Here is a tiny trained network, its code and every weight. The questions are about switching its units off for an input and a class, where a switched-off unit gives its printed mean instead of its output.

import numpy as np


def w(rows, s, z=0):
    codes = np.array(rows[::2]) - 128.0
    scale = np.full(codes.shape[1], s)
    scale[-1] = z or s
    return codes * scale


def f(y):
    return y / 2 * (1 + np.tanh(0.7978845608 * (y + 0.044715 * y**3)))


def log_softmax(a):
    a = a - a.max(-1, keepdims=True)
    return a - np.log(np.exp(a).sum(-1, keepdims=True))


def net(x, mask):
    res = np.array(x, float).reshape(1, 4) / 4 @ E
    y = f(res @ A[0][:, :-1].T + A[0][:, -1])
    res = res + np.where(mask, y, B[0][:, -1]) @ B[0][:, :-1]
    return log_softmax(res[-1] @ U[:, :-1].T + U[:, -1])


A, B = {}, {}
E = w([
[74,39,231,223,119,154,90],'x0',
[109,149,122,123,132,168,139],'x1',
[194,175,142,95,254,242,110],'x2',
[50,105,61,69,186,72,38],'x3',
],0.01)
A[0] = w([
[170,141,146,127,194,253,127,137],'neuron 0',
[207,162,149,158,220,96,9,148],'neuron 1',
[77,73,70,139,97,124,215,1],'neuron 2',
[148,82,255,147,123,127,73,129],'neuron 3',
[82,147,138,184,34,65,190,121],'neuron 4',
[213,164,30,91,140,61,219,167],'neuron 5',
[255,211,219,197,58,176,220,162],'neuron 6',
[64,129,122,140,65,96,108,68],'neuron 7',
[62,172,115,98,226,114,20,251],'neuron 8',
[168,150,113,40,101,112,133,33],'neuron 9',
[207,157,220,131,212,147,74,36],'neuron 10',
[103,50,200,128,156,139,126,91],'neuron 11',
],0.0082,0.0028)
B[0] = w([
[173,98,159,139,143,27,180,205],'neuron 0',
[153,104,129,66,76,81,142,180],'neuron 1',
[169,67,57,67,109,157,232,151],'neuron 2',
[144,77,162,228,201,110,128,192],'neuron 3',
[85,48,145,71,164,104,149,207],'neuron 4',
[67,34,223,255,239,158,112,215],'neuron 5',
[90,205,43,157,94,22,44,249],'neuron 6',
[187,97,94,69,129,74,171,170],'neuron 7',
[90,181,112,126,89,59,106,217],'neuron 8',
[72,55,88,209,177,176,152,160],'neuron 9',
[163,78,102,99,98,91,206,181],'neuron 10',
[72,54,112,240,182,155,100,169],'neuron 11',
],0.0073,0.014)
U = w([
[135,148,67,126,105,80,17,125],'0',
[140,81,150,172,235,199,108,72],'1',
[196,90,147,67,129,99,204,73],'2',
[124,143,177,117,141,108,111,254],'3',
[125,162,180,116,77,182,82,157],'4',
[200,142,157,76,74,254,105,43],'5',
],0.0084,0.0048)

Each question gives the input, the list of numbers given to net, and the class t.
The units are the neurons (one row each of A and B). Each row of codes is followed by its name. A weight is (code - 128) times the scale printed after its matrix; where a second scale follows, it is the last column's (A, B and U).
mask holds one flag per neuron, in row order. A switched-off neuron (its flag False) gives its mean, the last column of its row in B, instead of its output. The means were averaged over made-up inputs and are rounded, as every weight is.
A unit's drop is (log p(t) with every unit on - log p(t) with that unit switched off) / (log p(t) with every unit on - log p(t) with every unit switched off).
The circuit of an input: a set's keep is (log p(t) with only the set's units on - log p(t) with every unit switched off) / (log p(t) with every unit on - log p(t) with every unit switched off). Starting from all 12 units, units are removed one at a time, each time the one whose removal leaves the highest keep (on an exact tie, the one counted first), for as long as the keep stays at least 0.8.
units of the circuit, in order: the units of the circuit, biggest drop first
unit that matters most: the unit with the biggest drop
top k neurons: the k neurons with the biggest drops, biggest first
drop of u: that unit's drop, to one decimal
input [0,5,-7,1], class 2: unit that matters most	neuron 6
input [5,-3,-4,-3], class 1: units of the circuit, in order	neuron 3; neuron 8
input [-5,-8,5,5], class 3: units of the circuit, in order	neuron 6; neuron 5; neuron 8; neuron 1
input [5,-6,-6,0], class 2: top 3 neurons	neuron 5; neuron 7; neuron 6
input [-1,1,-5,-5], class 0: top 2 neurons	neuron 6; neuron 0
input [-7,-8,8,4], class 2: top 3 neurons	neuron 1; neuron 10; neuron 0
input [-5,4,6,0], class 2: top 2 neurons	neuron 0; neuron 10
input [-8,0,3,7], class 1: top 3 neurons	neuron 5; neuron 6; neuron 9
input [0,-1,-7,5], class 2: units of the circuit, in order	neuron 6; neuron 7
input [-2,7,-8,-4], class 2: top 2 neurons	neuron 2; neuron 4
input [2,2,-1,-3], class 4: units of the circuit, in order	neuron 0; neuron 5; neuron 7; neuron 10
input [4,8,7,8], class 0: top 2 neurons	neuron 8; neuron 5
input [-4,-7,-5,3], class 3: top 2 neurons	neuron 6; neuron 5
input [0,5,-6,1], class 2: unit that matters most	neuron 6
input [5,-3,2,-5], class 0: top 2 neurons	neuron 6; neuron 5
input [-8,-3,5,-1], class 1: top 2 neurons	neuron 5; neuron 9
input [-6,-8,4,6], class 3: drop of neuron 5	1.0
input [-6,2,5,3], class 1: drop of neuron 5	1.8
input [-8,-5,-6,-5], class 1: drop of neuron 5	0.8
input [1,3,-2,-2], class 4: unit that matters most	neuron 0
